Below is a small trained network, with its code and all its weights. Each question gives an input and a class and asks what happens when units are switched off, that is, made to give their printed mean instead of their output.

import numpy as np


def w(rows, s, z=0):
    codes = np.array(rows[::2]) - 128.0
    scale = np.full(codes.shape[1], s)
    scale[-1] = z or s
    return codes * scale


def f(y):
    return np.maximum(y, 0)


def log_softmax(a):
    a = a - a.max(-1, keepdims=True)
    return a - np.log(np.exp(a).sum(-1, keepdims=True))


def net(x, mask):
    res = np.array(x, float).reshape(1, 8) / 4 @ E
    y = f(res @ A[0][:, :-1].T + A[0][:, -1])
    res = res + np.where(mask, y, B[0][:, -1]) @ B[0][:, :-1]
    return log_softmax(res[-1] @ U[:, :-1].T + U[:, -1])


A, B = {}, {}
E = w([
[117,137,86,167,132,69,168,126],'x0',
[82,193,98,138,94,159,217,82],'x1',
[186,105,105,184,140,158,144,165],'x2',
[147,133,89,150,46,132,165,99],'x3',
[106,81,47,31,127,47,90,104],'x4',
[112,220,73,138,122,138,129,177],'x5',
[155,169,110,116,92,152,89,250],'x6',
[94,123,145,146,26,171,36,73],'x7',
],0.012)
A[0] = w([
[155,45,131,154,153,146,151,139,121],'neuron 0',
[126,128,171,50,176,106,126,169,89],'neuron 1',
[109,194,194,173,91,174,143,49,129],'neuron 2',
[151,101,151,154,120,125,129,81,164],'neuron 3',
[134,163,148,130,102,152,38,155,148],'neuron 4',
[190,78,97,158,185,99,198,123,162],'neuron 5',
[104,96,142,66,180,121,122,83,173],'neuron 6',
[103,141,56,157,111,135,175,140,146],'neuron 7',
[121,159,54,93,149,85,182,232,166],'neuron 8',
[111,86,102,85,70,113,58,83,166],'neuron 9',
[155,8,150,159,114,122,164,137,165],'neuron 10',
[93,144,132,76,134,90,104,95,187],'neuron 11',
[165,164,50,104,130,125,146,116,152],'neuron 12',
[93,86,128,189,174,172,97,196,131],'neuron 13',
[134,129,159,157,128,130,134,197,134],'neuron 14',
[179,128,150,156,94,109,119,208,136],'neuron 15',
[137,79,114,86,98,95,33,98,165],'neuron 16',
[126,103,179,85,188,102,155,131,134],'neuron 17',
[140,184,56,111,91,79,136,129,112],'neuron 18',
[79,130,184,165,154,155,145,142,148],'neuron 19',
[126,173,200,191,153,184,144,26,194],'neuron 20',
[127,109,66,127,106,118,136,147,143],'neuron 21',
[115,115,121,92,78,127,65,68,71],'neuron 22',
[87,100,138,127,80,147,61,60,210],'neuron 23',
[97,167,52,172,90,132,180,154,192],'neuron 24',
[162,70,121,207,135,146,229,69,169],'neuron 25',
[130,122,169,105,181,114,51,206,255],'neuron 26',
[100,197,40,182,83,73,153,171,102],'neuron 27',
[166,158,68,77,67,90,159,162,90],'neuron 28',
[125,134,159,156,142,110,81,209,164],'neuron 29',
[119,71,146,168,96,137,97,83,139],'neuron 30',
[75,194,128,132,146,182,165,110,197],'neuron 31',
[158,128,164,179,162,130,67,213,135],'neuron 32',
],0.011,0.004)
B[0] = w([
[179,99,174,121,181,160,139,107,175],'neuron 0',
[127,93,112,62,172,85,154,243,190],'neuron 1',
[87,151,150,193,12,239,145,166,220],'neuron 2',
[146,137,169,84,114,185,83,80,167],'neuron 3',
[99,125,97,142,161,161,76,136,203],'neuron 4',
[165,164,183,59,150,93,177,75,217],'neuron 5',
[92,107,165,85,138,120,126,155,196],'neuron 6',
[122,234,141,82,95,96,170,51,194],'neuron 7',
[149,199,63,80,137,36,153,146,249],'neuron 8',
[57,134,160,165,137,66,31,78,205],'neuron 9',
[162,114,189,99,177,108,117,39,190],'neuron 10',
[65,105,111,125,117,110,126,151,186],'neuron 11',
[87,157,156,142,122,87,120,123,184],'neuron 12',
[208,166,104,126,167,186,112,124,195],'neuron 13',
[165,155,84,162,171,146,120,118,190],'neuron 14',
[176,132,99,176,160,119,158,98,201],'neuron 15',
[76,39,153,168,158,95,2,80,205],'neuron 16',
[154,41,115,100,111,133,196,153,193],'neuron 17',
[96,157,114,116,99,90,91,91,193],'neuron 18',
[164,88,98,111,102,178,137,181,182],'neuron 19',
[146,114,131,164,40,200,171,150,233],'neuron 20',
[111,142,76,136,121,109,106,103,166],'neuron 21',
[99,75,149,146,130,119,23,85,190],'neuron 22',
[63,83,188,179,107,143,74,63,216],'neuron 23',
[106,253,109,122,115,129,168,83,224],'neuron 24',
[172,179,182,76,126,164,157,86,227],'neuron 25',
[169,31,26,172,185,119,107,181,233],'neuron 26',
[91,174,85,139,143,96,170,92,227],'neuron 27',
[117,153,123,113,129,81,118,127,191],'neuron 28',
[205,131,34,167,199,179,85,165,203],'neuron 29',
[153,91,180,150,132,160,98,85,182],'neuron 30',
[70,161,105,127,63,169,152,182,210],'neuron 31',
[210,145,70,190,203,187,93,150,225],'neuron 32',
],0.0076,0.016)
U = w([
[106,122,155,191,48,255,176,134,31],'0',
[104,216,70,118,117,83,199,116,208],'1',
[65,48,156,172,122,136,52,88,254],'2',
[206,94,220,103,145,182,193,81,135],'3',
[218,105,49,168,201,161,129,165,108],'4',
[100,38,101,51,168,84,200,181,5],'5',
],0.0086,0.00083)

Each question gives the input, the list of numbers given to net, and the class t.
The units are the neurons (one row each of A and B). Each row of codes is followed by its name. A weight is (code - 128) times the scale printed after its matrix; where a second scale follows, it is the last column's (A, B and U).
mask holds one flag per neuron, in row order. A switched-off neuron (its flag False) gives its mean, the last column of its row in B, instead of its output. The means were averaged over made-up inputs and are rounded, as every weight is.
A unit's drop is (log p(t) with every unit on - log p(t) with that unit switched off) / (log p(t) with every unit on - log p(t) with every unit switched off).
The circuit of an input: a set's keep is (log p(t) with only the set's units on - log p(t) with every unit switched off) / (log p(t) with every unit on - log p(t) with every unit switched off). Starting from the 12 units with the biggest drops (on a tie, the unit counted first), units are removed one at a time, each time the one whose removal leaves the highest keep (on an exact tie, the one counted first), for as long as the keep stays at least 0.8.
units of the circuit, in order: the units of the circuit, biggest drop first
most important unit: the unit with the biggest drop
top k neurons: the k neurons with the biggest drops, biggest first
drop of u: that unit's drop, to one decimal
input [5,0,-7,-8,6,1,6,3], class 2: units of the circuit, in order -> (neuron 16)
input [6,6,6,4,2,-8,1,5], class 3: units of the circuit, in order -> (neuron 25; neuron 10)
input [-6,-3,3,-6,7,3,3,3], class 2: top 3 neurons -> (neuron 16; neuron 9; neuron 22)
input [6,-1,8,3,5,-2,1,3], class 2: top 3 neurons -> (neuron 16; neuron 8; neuron 9)
input [1,4,1,-1,-4,-5,-5,-1], class 0: top 2 neurons -> (neuron 2; neuron 20)
input [7,3,7,4,7,-5,-5,-7], class 1: top 2 neurons -> (neuron 8; neuron 7)
input [6,7,-4,0,6,-8,-4,-8], class 5: top 2 neurons -> (neuron 17; neuron 6)
input [8,5,8,3,-6,-6,1,0], class 3: top 2 neurons -> (neuron 25; neuron 5)
input [-6,0,-8,-2,-2,0,3,-7], class 5: top 2 neurons -> (neuron 1; neuron 17)
input [-5,0,-3,7,-5,1,6,-8], class 1: top 2 neurons -> (neuron 8; neuron 24)
input [-5,-1,-7,-2,4,-3,7,-3], class 5: drop of neuron 1 -> 0.3
input [-3,2,-5,-3,-2,-3,0,-2], class 0: top 3 neurons -> (neuron 8; neuron 5; neuron 20)
input [4,-3,-3,-8,-7,1,-7,-4], class 3: drop of neuron 5 -> 0.2
input [0,0,-1,0,-6,2,-8,0], class 0: drop of neuron 0 -> 0.0
input [8,4,-4,-7,0,-4,-3,1], class 0: drop of neuron 8 -> 0.1
input [3,-1,3,3,8,-7,3,-3], class 5: most important unit -> neuron 23
